(in the rows, 100 means zero)
Facts:
j_666 α j_962; j_700 α j_620; j_377 α j_404; j_612 α j_289; j_107 α j_542
j_708 α j_603; j_73 α j_790; j_516 α j_107; j_930 α j_734; j_587 α j_215
j_318 α j_92; j_413 α j_913; j_235 α j_667; j_74 α j_796; j_730 α j_152
j_394 α j_408; j_383 α j_69; j_734 α j_708; j_238 α j_870; j_885 α j_555
j_815 α j_349; j_99 α j_660; j_953 α j_295; j_332 α j_853; j_565 α j_332
j_402 α j_587; j_655 α j_661; j_743 α j_612; j_817 α j_961; j_103 α j_930
j_836 α j_135; j_38 α j_836; j_248 α j_32; j_760 α j_637; j_281 α j_287
j_859 α j_655; j_637 α j_903; j_462 α j_877; j_779 α j_507; j_392 α j_82
j_187 α j_611; j_420 α j_468; j_352 α j_248; j_54 α j_413; j_620 α j_885
j_567 α j_779; j_722 α j_515; j_215 α j_520; j_639 α j_383; j_69 α j_353
j_903 α j_161; j_498 α j_365; j_287 α j_719; j_835 α j_402; j_492 α j_165
j_672 α j_567; j_507 α j_310; j_701 α j_813; j_224 α j_516; j_461 α j_717
j_408 α j_565; j_896 α j_815; j_555 α j_666; j_152 α j_352; j_856 α j_896
j_32 α j_168; j_110 α j_54; j_790 α j_28; j_104 α j_722; j_365 α j_273
j_568 α j_281; j_82 α j_73; j_404 α j_38; j_823 α j_502; j_504 α j_700
j_542 α j_683; j_795 α j_492; j_522 α j_238; j_719 α j_99; j_289 α j_789
j_153 α j_497; j_889 α j_859; j_661 α j_672; j_877 α j_420; j_789 α j_889
j_799 α j_743; j_813 α j_284; j_393 α j_498; j_766 α j_103; j_520 α j_187
j_796 α j_795; j_28 α j_316; j_865 α j_246; j_724 α j_111; j_295 α j_823
j_742 α j_110; j_67 α j_817; j_562 α j_388; j_349 α j_766; j_400 α j_504
j_158 α j_153; j_959 α j_874; j_536 α j_224; j_353 α j_742; j_127 α j_835
j_892 α j_393; j_316 α j_104; j_515 Π j_853; j_515 Π j_683; j_276 Π j_962
j_720 Π j_93; j_720 Π j_774; j_377 Π j_515; j_207 Π j_769; j_612 Π j_519
j_612 Π j_693; j_606 Π j_408; j_708 Π j_562; j_708 Π j_519; j_485 Π j_607
j_485 Π j_655; j_318 Π j_276; j_413 Π j_519; j_101 Π j_874; j_101 Π j_435
j_101 Π j_248; j_101 Π j_519; j_962 Π j_519; j_734 Π j_67; j_734 Π j_892
j_517 Π j_417; j_489 Π j_790; j_99 Π j_519; j_332 Π j_99; j_332 Π j_763
j_565 Π j_896; j_565 Π j_649; j_112 Π j_875; j_112 Π j_413; j_112 Π j_502
j_655 Π j_892; j_918 Π j_896; j_743 Π j_515; j_743 Π j_161; j_817 Π j_718
j_817 Π j_442; j_161 Π j_122; j_161 Π j_655; j_161 Π j_442; j_875 Π j_607
j_875 Π j_413; j_874 Π j_649; j_874 Π j_565; j_874 Π j_586; j_670 Π j_913
j_248 Π j_413; j_248 Π j_519; j_281 Π j_790; j_281 Π j_158; j_859 Π j_562
j_859 Π j_519; j_637 Π j_850; j_462 Π j_607; j_417 Π j_519; j_417 Π j_655
j_870 Π j_127; j_392 Π j_565; j_683 Π j_248; j_738 Π j_896; j_738 Π j_99
j_850 Π j_867; j_763 Π j_607; j_763 Π j_468; j_187 Π j_859; j_352 Π j_99
j_639 Π j_408; j_69 Π j_519; j_69 Π j_859; j_903 Π j_519; j_122 Π j_892
j_122 Π j_542; j_739 Π j_400; j_835 Π j_519; j_717 Π j_248; j_980 Π j_850
j_701 Π j_413; j_701 Π j_519; j_701 Π j_110; j_701 Π j_944; j_701 Π j_497
j_224 Π j_892; j_310 Π j_683; j_310 Π j_693; j_32 Π j_724; j_32 Π j_649
j_32 Π j_489; j_110 Π j_417; j_790 Π j_519; j_104 Π j_874; j_104 Π j_352
j_104 Π j_546; j_104 Π j_276; j_104 Π j_542; j_135 Π j_248; j_365 Π j_607
j_568 Π j_168; j_752 Π j_365; j_752 Π j_565; j_853 Π j_607; j_853 Π j_769
j_504 Π j_542; j_542 Π j_519; j_442 Π j_224; j_442 Π j_607; j_442 Π j_413
j_442 Π j_168; j_611 Π j_789; j_389 Π j_892; j_389 Π j_110; j_389 Π j_621
j_961 Π j_519; j_961 Π j_442; j_665 Π j_413; j_665 Π j_850; j_33 Π j_661
j_33 Π j_408; j_468 Π j_870; j_468 Π j_790; j_153 Π j_649; j_153 Π j_718
j_774 Π j_649; j_889 Π j_540; j_435 Π j_519; j_435 Π j_408; j_913 Π j_962
j_944 Π j_540; j_789 Π j_867; j_789 Π j_913; j_660 Π j_565; j_660 Π j_542
j_362 Π j_352; j_362 Π j_408; j_621 Π j_661; j_796 Π j_74; j_796 Π j_718
j_502 Π j_413; j_865 Π j_519; j_865 Π j_540; j_586 Π j_519; j_586 Π j_769
j_724 Π j_74; j_724 Π j_519; j_724 Π j_661; j_540 Π j_519; j_667 Π j_918
j_67 Π j_519; j_649 Π j_413; j_349 Π j_850; j_400 Π j_489; j_487 Π j_519
j_487 Π j_769; j_536 Π j_519; j_306 Π j_468; j_306 Π j_74; j_306 Π j_99
j_353 Π j_913; j_353 Π j_127; j_353 Π j_400; j_618 Π j_352; j_497 Π j_442
j_892 Π j_519; j_316 Π j_859

Known rows:
j_468: 104 115 101 104 105  88  85 107  89 105 111  86  94 112  96  89  62  92  94 102 100 109  89  99  69 102  71 115 116  93 114 104  90  87
j_306: 105 116 101 105  95  88  86 108  89 114 112  87  94 111  96  88  62  96  92 104  99 107  93  98  66  99  70 110 116  94 113 103  91  87
j_365: 109 129 101 104 127  86  86 114  86 103 125  94  93 103  84  88  61  99  92 108  99  99  85  97  82  98  70 126 112  92 131 102  91  88
j_498: 116 102 108 113  74  86  85 106  89 102 113 101  93 106  78  93  68 106  93 104 104 100  87  93  61  99  71 105 110  95 104 106  96 102
j_332: 105 118 101 105  98  87  86 108  87 113 113  88  93 110  94  88  62  96  92 104 100 106  91  99  66  99  69 111 115  94 114 103  91  87
j_875: 103 121 100 104 104  86  86 108  85 101 135  88  97 100  78  85  62  93  90  97  98 100  86  85  83  97 100 111 131  92 131  99 101  87
j_670: 106 114 102 106  97  93  86 106  88 108 112  88  92 103  94  92  62  94  96  97 100 110  97  98  72 105  71 108 127  95 113 103  92  88
j_742: 112 105 108 118  74  86  86 106  88 103 112 101  94 102  79  91  68 114  92 103 108 100  86  94  63  99  72 106 110  96 105 113  96 103
j_310: 104 106 102 104  75 102  85 127  88 112 112  88 110 109 102 105  61  89  93  96  97 105  86  98  81  99  71 105 141  93 122 107  91  99
j_235: 121 102 108 112  74  87  86 106  88 108 115 103  93 108  78  92  70 113  94 104 104 100  88  93  60  98  70 105 111  95 105 104 103 104
j_796: 105 117 103 106  90  92  87 107  87 111 112  87  94 103  93  88  64  90  92 101  99 105  95  94  69 100  70 105 117  93 111 103  93  88
j_165: 112 101 109 114  73  86  86 106  90 102 112  99  93 105  79  94  66 100  93 102 103 100  87  91  61 102  71 106 111  95 104 110  91  99
j_153: 105 122 106 104  87  87  89 108  88 125 117  87  93 101 100  87  69  88  92  96  99 103  99  85  72  99  71 106 112  95 111 104  92  88
j_497: 105 123 102 104  91  98  86 110  88 102 116  90  94  99  81  87  62  89  92 105 100 105  87  91  78 107  71 110 122  95 114 102  91  88
j_953: 121 102 107 113  73  87  86 106  87 105 114 103  94 108  79  92  70 112  93 104 102 101  87  94  61  98  71 105 111  95 105 104 103 104
j_187: 105 120 102 107  94  91  86 106  88 107 112  89  94 106  91  88  62  91  92 100 101 110  97  96  68 103  70 113 118  95 111 103  91  88
j_835: 106 133 101 111  89  94  85 111  85 130 122  87 135 116  79  95  64 109  89 102 113 137  99  99  58  99  69 122 123 114 105 102  94  87
j_389: 110 132 102 104  85 116  89 112  88 101 112 102  93  99  87  89  62  89  93 112  99 109  95  94  80 111  68 105 120  94 109 102  94  88
j_639: 102 104 101 111  80 107  89 109 101 116 111  88  91 117  82  87  61 123  92 112  97 100  96  98  60  98  68 118 119 103 103 103 102  88

Rows:
No name comes twice in this set of rows, the named rows included.
135 141 106 103  75 142  90 134  87 101 115 116 100 100  93 100  62  88  93 121  98 115  87  85 105 109  69 107 132  94 119 101 102 101 : j_655
103 115 102 104  82  88  87 107  86 107 125  88  95  99  79  87  63  91  91  95  99 101  87  85  73 102  92 105 134  94 119 101 102  88 : j_112
105 128 103 107  92 102  87 107  87 110 112  90  94  99  95  88  65  89  93 104  99 108  98  93  71 102  69 106 115  95 108 104  93  88 : j_504
112 127 100 104 119  86  86 109  86 103 125  96  93 102  84  88  62 106  91 108  99 100  86  99  78  96  70 118 117  92 128 100  95  88 : j_462
104 126 116 105  91  87  89 114  88 134 118  87  96 102 114  87  72  85  91  95  99 105 103  84  71  98  71 106 110  95 108 110  90  87 : j_874
106 131 102 108  89  91  86 113  87 129 122  86 137 123  80 100  63 104  91 100 116 143 100  99  58  99  70 124 125 116 106 101  91  86 : j_540
103 110 102 105  89  93  86 106  88 104 123  88  94  98  79  88  66  91  92  94 100 107  95  86  81 113 102 104 150  95 119 103 104  89 : j_665
106 135 101 112  90  87  85 116  86 126 123  86 129 125  80  92  63 109  90 100 119 143 107 106  59  99  69 131 120 119 110 102  91  87 : j_790
105 123 104 111 102 104  92 106  87 113 111  88  95 100  99  91  63  99  93 105  99 101  90  88  65  99  69 108 112  94 104 105  92  88 : j_104
105 117 102 104  93  87  87 109  89 124 112  87  94 112 101  88  64  90  93  98  98 106  97  92  64  98  69 107 113  93 110 103  91  87 : j_738
115 139 102 106  89 108  86 117  86 106 119  88 121 108  79  93  62  90  92 110 100 132  96  98  60 106  69 120 123 107 107 100  93  87 : j_417
105 132 102 108  87  92  86 113  85 127 121  87 136 120  79  96  63 102  90 101 110 138  97  99  59  99  68 123 124 114 107 100  92  87 : j_903
104 119 103 108  77  95  86 112  88 125 116  86 112 112  79  88  63 100  92 103  98 122  96  97  59 102  71 112 124 101 108 102  96  87 : j_101

The same nodes again, as new rows of numbers:
Known rows:
j_295: 103  99  99  95  88 100  98  98  97 102  95  95 100 106  97  99  97  99 102  98 101 107 101  98 108 106 107  93 104 100 102  95 100 103 103  98 101 101 105
j_962: 103  99  96 106 132 112  97 104 106 104  97  98  88  93 100  93  89  99  86 101 101 104  96  99  71  87  62 112  99  91  94 107 101  96  96  98  91 115 105
j_276:  99 104 101 103 114 105 102 100  97 101 108 104  99  96 104  88 100 103  97 102  97  95  99 106 100  93  93 103  95 103  98 109 105 101 101 106 101 100  89
j_104:  89  99 106  92 107 100 100 103  92 100 105 105  98  99 100 104  93  98 103 108 100  84 102  96  98  98 104 110  99 102 103 118  98 101 101 101  99 110  90
j_865: 100  95 101  99 119 106  99 107 103 107  97  99  92  96 102 103  92  97  93 103  99  95 101  95  79  94  79 111  99  94  96 101 101  96  96  95  94 121 104
j_903: 100  93 100 100 122 108  98 108 104 107  93  98  89  95 100 104  89  95  92 102 100  95 100  92  73  93  74 113  99  91  95 100  99  95  95  92  92 123 107
j_621:  95 106 100 105 106  98 104  98 104  93 109 104 100  96 100 101 106 104 101 102 104  94  97 109 105  98  92 101  93 103  99  98  99 101 100 102 101  97  89
j_562: 104  99  98  95  89 101  98  98  98 103  94  95  99 106  97  98  96  98 100  98 101 107 100  98 106 106 104  94 105 100 102  97 100 103 103  98 100 102 107
j_388: 103 105  94 102  92 100 100  92 100  96  98  97 102 103  97  95  98 102  98  96 105 112  94 103 108 103  99  91 103 101 101 100  97 104 103 102 100  84 106
j_435:  95 104  94 106 123 100 104  99 108  94 102 100  90  91  96 115  96 102  93 102 107  99  98 105  90  96  59 111  90  96  97  86  95 104  99  94  94 112  96
j_789:  94  90 105  97 117 112 103 108  90 116 106 110  95  98 116  89 108  98  97  99 101  91 105 107  91  98 110 106 105 100  93  90 112  95 109 105 106 111  76
j_289:  96  97  99  96  92  98 103 101  97 103 100  98 101 104 102 101 106  95  99  97 108 107 102 102  98 109 112  95 112  98 101  91 104  97 109  97 103  96 102
j_612:  94  92 100 100 121 103 102 109 102 107 101 101  93  96 104 105  99  94  93 101 106  95 102  98  72  97  85 113 106  91  95  96 104  92 101  93  96 116 101
j_520: 104 101  99  97  88  99  98 102  98 102  96  98 101 112 101  97  97  98  99  96  99 100 104 100 117 108  98  84 103 102  98  98 100 102  97  98 103 106 113
j_896: 103  99  99  94  85 103 100  99  95 101  96  94 108 105  95 100  99  94 103 104  91  99 100  95 104 104 106  93 101 100 109 110 101  97 105  98 102 106 109
j_856: 103  99  98  95  89 101  99  98  98 102  95  96 101 105  96 100  96  99 102  99 100 106 100  98 107 105 108  92 103 100 103  94  99 103 103  99 101 103 104
j_918:  94 106 103 104 101  99 103  99  98  92 108 103 107  98 101  95 106  97  99 107  92  93  99 100  95  95  93 103  96 105 105 129 103  94 102 102 101  89 101
j_485: 101 112  99 102 106  83  99 102 107  92 115 101 106  92 102  96 112 108 101 104 101  99 101 100 103  97 121 108  99  99  98 101 100 103  92 107  96  82 104
j_769: 106 109  93 100  95  95  99  93  99  95 102  95 101 101  96  92  97 101  96  99 100 114  97  99 108 102 102  94 104 101 104 103 100 105 101 103  98  82 111

Rows:
No name comes twice in this set of rows, the named rows included.
100 104  96 104 122 102  99 102 103  99 101  98  96  93  99  97  93  98  89 104  98 101  98  94  78  90  75 112  99  94  98 116 100  96  95  98  92 100 112 : j_586
100  87 106 100 111 113  98 106  91 117  97 109  96  99 111  91 100 102 101  95  95  91 104 103 100  95 110 102  99 101  92  89 106 100 102 106 107 115  78 : j_637
 94  96 106 100  97 100 101 105  95 100 101 104 106 100 102 104 105  94 103 104  89  89 106  95  94  98  99 104  97 104 105 119 104  93 101  99 104 101  98 : j_32
 97  97 114 100  94  99 103 109 117  97 109 104 102 101 105  93 104 105 109 103 118  83  90 111  99 101 123  98 100  95  91 106  99  89  91 100  97 116  92 : j_224
100 102  99 111  99  79  98 101 107  94 105 107 109  92 104 112 115 109 106  94 103 102 102  97 101  96 130 108 101  98  94  84  92 100  90 107 101  66 101 : j_442
 96 104 105 106 102 101 105 101 111  93 110 104 102  97 103  93 104 105 102 101 112  92  90 112 100  98 104  98  97  99  94 109  98  94  96 104  99  98  92 : j_389
 96 106 100 102 111 101 102 100  97  97 109 103 101  95 103  92 102 101  97 105  93  94 101 103  99  94  90 105  95 104 101 114 105  99 101 105 100  96  93 : j_489
 98 104 101 107 103  94 102 100 105  94 107 105 104  95 103 101 107 106 102  99 105  97  97 105 101  96 108 103  97 100  96  99  97  99  96 105 101  86  94 : j_497
103  89 102 108 121 121  97 102  89 121  97 114  93  97 115  78  96 107  96  88  99  97  97 110 102  88 105  97 100 102  85  88 106 102 104 114 110 103  68 : j_850
 92 100  97 111 105  95 105  96 101  95 102 109  99  94 101 120 109 106 104  94 106  98 100 110 107  99  88 102  90 103  97  76  93 104 102 102 106  94  80 : j_683
103  85 103 102 114 116 100 107  91 120  96 107 102  95 107  95 101 103 104  98  89  85 100 103 101  91 113 100  93  96  94  80 103  99 105 107 108 131  75 : j_349
107  98 100  95  90 102  93  99 103  98  96  94  98 107  94  97 102 101 103  98 100 114 101  99 104 105 102  93 105 101 105  97 104 105 103  98 100 103 104 : j_666
 97 108  99 102 109  97 102  99  99  94 110 102 101  95 101  97 104 102  98 105  96  96 101 104 102  96  93 105  94 104 101 107 103 102 100 104 100  94  96 : j_306
 98 102 101 104 111 105 101 100  97 101 107 105  99  96 105  90 102 104  98 101  97  95  98 107 102  94  97 101  96 103  97 104 103 100 101 107 102  97  89 : j_670
 97  98 106  97 106 103  99 106  98 102 106 103 100  99 103  95 105  99 102 105  91  89 106 100  99  97 100 105  95 104 102 107 108  99 101 101 102 112  90 : j_400

